Below are the code and all the weights of a small trained network. Each question names an input and a class and asks about switching units off, where a switched-off unit gives its printed mean instead of its output.

import numpy as np


def w(rows, s, z=0):
    codes = np.array(rows[::2]) - 128.0
    scale = np.full(codes.shape[1], s)
    scale[-1] = z or s
    return codes * scale


def norm(h):
    return h / np.sqrt((h * h).mean(-1, keepdims=True) + 1e-5)


def f(y):
    return np.maximum(y, 0)


def log_softmax(a):
    a = a - a.max(-1, keepdims=True)
    return a - np.log(np.exp(a).sum(-1, keepdims=True))


def net(x, mask):
    res = np.array(x, float).reshape(1, 3) / 4 @ E
    u = 0
    for l in range(2):
        y = f(norm(res) @ A[l][:, :-1].T + A[l][:, -1])
        res = res + np.where(mask[u : u + 10], y, B[l][:, -1]) @ B[l][:, :-1]
        u += 10
    return log_softmax(norm(res)[-1] @ U[:, :-1].T + U[:, -1])


A, B = {}, {}
E = w([
[71,72,118,110,178,2,149],'x0',
[156,4,90,182,118,101,110],'x1',
[133,158,49,69,156,71,164],'x2',
],0.0066)
A[0] = w([
[126,96,163,208,204,2,78,102],'0.n1',
[205,185,112,102,119,99,136,134],'0.n2',
[81,138,79,57,159,74,190,23],'0.n3',
[149,97,75,105,133,93,98,154],'0.n4',
[173,108,54,138,119,115,190,3],'0.n5',
[135,184,87,64,144,77,139,89],'0.n6',
[118,165,52,117,199,131,150,54],'0.n7',
[159,115,53,112,129,117,116,79],'0.n8',
[97,194,153,107,102,92,140,49],'0.n9',
[129,132,157,65,156,201,178,90],'0.n10',
],0.0075,0.0034)
B[0] = w([
[168,203,157,164,150,155,180,253],'0.n1',
[60,143,85,168,98,172,199,191],'0.n2',
[103,1,142,13,144,47,168,231],'0.n3',
[180,216,98,87,131,101,146,197],'0.n4',
[190,107,45,156,6,97,83,160],'0.n5',
[70,79,201,126,190,72,194,225],'0.n6',
[107,69,107,181,207,72,176,186],'0.n7',
[116,161,85,69,91,156,99,170],'0.n8',
[177,143,125,8,136,134,83,181],'0.n9',
[182,161,168,153,136,110,32,182],'0.n10',
],0.006,0.0052)
A[1] = w([
[87,111,131,141,97,229,98,27],'1.n1',
[77,209,148,199,86,184,157,59],'1.n2',
[175,117,148,196,221,60,164,97],'1.n3',
[182,131,20,100,109,93,139,4],'1.n4',
[120,175,67,120,117,202,89,56],'1.n5',
[90,155,144,15,134,132,112,126],'1.n6',
[77,155,49,90,82,34,164,140],'1.n7',
[60,253,128,2,169,80,103,164],'1.n8',
[129,156,72,84,19,157,92,138],'1.n9',
[105,36,209,214,182,122,126,124],'1.n10',
],0.0076,0.0037)
B[1] = w([
[179,155,53,10,115,190,69,167],'1.n1',
[193,122,87,117,91,95,93,179],'1.n2',
[35,209,116,225,116,148,216,201],'1.n3',
[255,110,26,162,64,71,112,163],'1.n4',
[186,192,223,143,118,128,166,165],'1.n5',
[12,158,180,144,224,147,125,190],'1.n6',
[209,13,156,132,118,130,141,215],'1.n7',
[60,99,193,62,154,169,23,254],'1.n8',
[93,164,165,148,199,5,170,179],'1.n9',
[1,80,41,162,71,173,136,196],'1.n10',
],0.0062,0.0077)
U = w([
[56,34,160,66,214,35,197,218],'0',
[102,49,57,177,51,212,61,52],'1',
[226,71,29,165,89,41,185,222],'2',
[14,124,72,254,89,142,234,4],'3',
[68,190,208,55,184,164,49,144],'4',
[241,214,152,107,78,183,64,81],'5',
],0.0079,0.0031)

Each question gives the input, the list of numbers given to net, and the class t.
The units are the neurons (one row each of A and B). Each row of codes is followed by its name. A weight is (code - 128) times the scale printed after its matrix; where a second scale follows, it is the last column's (A, B and U).
mask holds one flag per neuron, layer by layer. A switched-off neuron (its flag False) gives its mean, the last column of its row in B, instead of its output. The means were averaged over made-up inputs and are rounded, as every weight is.
A unit's drop is (log p(t) with every unit on - log p(t) with that unit switched off) / (log p(t) with every unit on - log p(t) with every unit switched off).
The circuit of an input: a set's keep is (log p(t) with only the set's units on - log p(t) with every unit switched off) / (log p(t) with every unit on - log p(t) with every unit switched off). Starting from the 12 units with the biggest drops (on a tie, the unit counted first), units are removed one at a time, each time the one whose removal leaves the highest keep (on an exact tie, the one counted first), for as long as the keep stays at least 0.8.
circuit, biggest first: the units of the circuit, biggest drop first
unit that matters most: the unit with the biggest drop
k most important neurons: the k neurons with the biggest drops, biggest first
top k neurons in layer l: the k neurons of layer l with the biggest drops, biggest first
drop when u is switched off: that unit's drop, to one decimal
input [7,3,-1], class 3: circuit, biggest first => (1.n3 0.n1)
input [0,4,-1], class 3: 4 most important neurons => (0.n1 1.n3 0.n9 1.n7)
input [2,3,6], class 2: unit that matters most => 0.n5
input [-1,-3,-5], class 5: 3 most important neurons => (0.n3 0.n6 1.n8)
input [-4,-4,-4], class 5: circuit, biggest first => (0.n3 1.n2)
input [2,5,6], class 2: circuit, biggest first => (0.n5 1.n4)
input [-2,-2,-3], class 5: top 3 neurons in layer 0 => (0.n3 0.n6 0.n9)
input [-7,-1,8], class 2: 3 most important neurons => (0.n2 0.n7 1.n4)
input [-5,7,1], class 2: top 2 neurons in layer 1 => (1.n9 1.n8)
input [7,5,-2], class 3: 2 most important neurons => (1.n3 0.n1)
input [7,7,-1], class 3: 2 most important neurons => (1.n3 0.n1)
input [-5,-4,-4], class 5: top 3 neurons in layer 1 => (1.n8 1.n2 1.n6)
input [-1,8,-7], class 3: 2 most important neurons => (1.n10 1.n8)
input [2,-1,-7], class 1: unit that matters most => 0.n6
input [2,8,-4], class 3: drop when 1.n3 is switched off => 0.1
input [-2,-3,-8], class 5: drop when 0.n1 is switched off => -0.1
input [0,-1,-3], class 1: drop when 0.n4 is switched off => 0.5
